Below are the code and all the weights of a small trained network. Each question names an input and a class and asks about switching units off, where a switched-off unit gives its printed mean instead of its output.

import numpy as np


def w(rows, s, z=0):
    codes = np.array(rows[::2]) - 128.0
    scale = np.full(codes.shape[1], s)
    scale[-1] = z or s
    return codes * scale


def f(y):
    return np.maximum(y, 0)


def log_softmax(a):
    a = a - a.max(-1, keepdims=True)
    return a - np.log(np.exp(a).sum(-1, keepdims=True))


def net(x, mask):
    res = np.array(x, float).reshape(1, 5) / 4 @ E
    y = f(res @ A[0][:, :-1].T + A[0][:, -1])
    res = res + np.where(mask, y, B[0][:, -1]) @ B[0][:, :-1]
    return log_softmax(res[-1] @ U[:, :-1].T + U[:, -1])


A, B = {}, {}
E = w([
[127,114,123,115,111,128],'x0',
[192,163,164,3,135,46],'x1',
[92,177,254,154,53,117],'x2',
[127,161,144,145,159,130],'x3',
[50,112,180,47,172,167],'x4',
],0.0072)
A[0] = w([
[51,58,143,60,126,155,164],'neuron 0',
[192,139,143,39,186,80,94],'neuron 1',
[132,156,216,132,47,133,64],'neuron 2',
[100,146,178,57,178,165,159],'neuron 3',
[152,99,76,111,210,139,53],'neuron 4',
[95,165,188,133,61,119,93],'neuron 5',
[120,189,202,189,118,161,96],'neuron 6',
[96,254,177,141,111,103,163],'neuron 7',
[171,114,96,123,197,152,42],'neuron 8',
[57,93,113,164,136,202,185],'neuron 9',
[174,191,145,33,137,89,78],'neuron 10',
[65,94,82,212,155,231,92],'neuron 11',
[138,189,69,123,226,116,170],'neuron 12',
[86,178,191,145,59,97,40],'neuron 13',
[210,142,79,170,22,79,254],'neuron 14',
[50,122,156,46,147,190,143],'neuron 15',
[52,144,157,69,165,149,212],'neuron 16',
[98,149,207,146,70,130,102],'neuron 17',
[192,158,139,68,137,82,65],'neuron 18',
],0.0069,0.0036)
B[0] = w([
[195,190,139,137,151,221,211],'neuron 0',
[115,72,180,149,31,79,206],'neuron 1',
[77,40,64,43,183,165,197],'neuron 2',
[174,159,127,152,88,179,213],'neuron 3',
[63,51,60,45,142,149,175],'neuron 4',
[123,66,59,80,172,148,194],'neuron 5',
[109,91,112,98,113,127,189],'neuron 6',
[113,84,61,53,115,192,211],'neuron 7',
[74,33,54,55,169,148,157],'neuron 8',
[143,137,182,173,39,109,225],'neuron 9',
[133,72,204,183,36,73,201],'neuron 10',
[130,78,204,188,2,40,231],'neuron 11',
[88,92,85,71,81,182,197],'neuron 12',
[86,40,55,99,172,156,187],'neuron 13',
[211,186,87,147,137,227,254],'neuron 14',
[200,171,136,160,156,200,220],'neuron 15',
[204,189,104,124,112,167,230],'neuron 16',
[139,73,78,78,149,155,202],'neuron 17',
[126,86,216,162,67,86,179],'neuron 18',
],0.0057,0.006)
U = w([
[126,148,142,124,108,138,253],'0',
[50,27,68,69,160,142,29],'1',
[120,77,255,171,46,46,31],'2',
[120,188,130,123,122,126,252],'3',
[227,247,131,148,141,196,34],'4',
[55,238,169,154,249,49,90],'5',
],0.0076,0.005)

Each question gives the input, the list of numbers given to net, and the class t.
The units are the neurons (one row each of A and B). Each row of codes is followed by its name. A weight is (code - 128) times the scale printed after its matrix; where a second scale follows, it is the last column's (A, B and U).
mask holds one flag per neuron, in row order. A switched-off neuron (its flag False) gives its mean, the last column of its row in B, instead of its output. The means were averaged over made-up inputs and are rounded, as every weight is.
A unit's drop is (log p(t) with every unit on - log p(t) with that unit switched off) / (log p(t) with every unit on - log p(t) with every unit switched off).
The circuit of an input: a set's keep is (log p(t) with only the set's units on - log p(t) with every unit switched off) / (log p(t) with every unit on - log p(t) with every unit switched off). Starting from the 12 units with the biggest drops (on a tie, the unit counted first), units are removed one at a time, each time the one whose removal leaves the highest keep (on an exact tie, the one counted first), for as long as the keep stays at least 0.8.
circuit, biggest first: the units of the circuit, biggest drop first
unit that matters most: the unit with the biggest drop
k most important neurons: the k neurons with the biggest drops, biggest first
drop of u: that unit's drop, to one decimal
input [-1,-4,-1,-2,4], class 2: circuit, biggest first : neuron 11; neuron 9
input [-7,-7,0,-3,-4], class 2: unit that matters most : neuron 11
input [5,-6,3,-5,2], class 2: 2 most important neurons : neuron 11; neuron 9
input [4,-4,-7,2,8], class 4: circuit, biggest first : neuron 0; neuron 15
input [5,-4,1,-2,8], class 4: circuit, biggest first : neuron 0; neuron 15; neuron 16
input [6,7,-7,-3,8], class 4: 2 most important neurons : neuron 0; neuron 15
input [-4,2,-5,-6,7], class 4: 3 most important neurons : neuron 0; neuron 15; neuron 16
input [-2,1,-4,-7,8], class 4: 2 most important neurons : neuron 0; neuron 15
input [-4,-3,-7,-2,8], class 4: 3 most important neurons : neuron 0; neuron 15; neuron 16
input [3,-6,2,-1,5], class 2: drop of neuron 11 : 0.9
input [8,6,8,2,-4], class 1: drop of neuron 2 : 0.2
input [8,8,-6,3,-8], class 2: drop of neuron 9 : -0.1
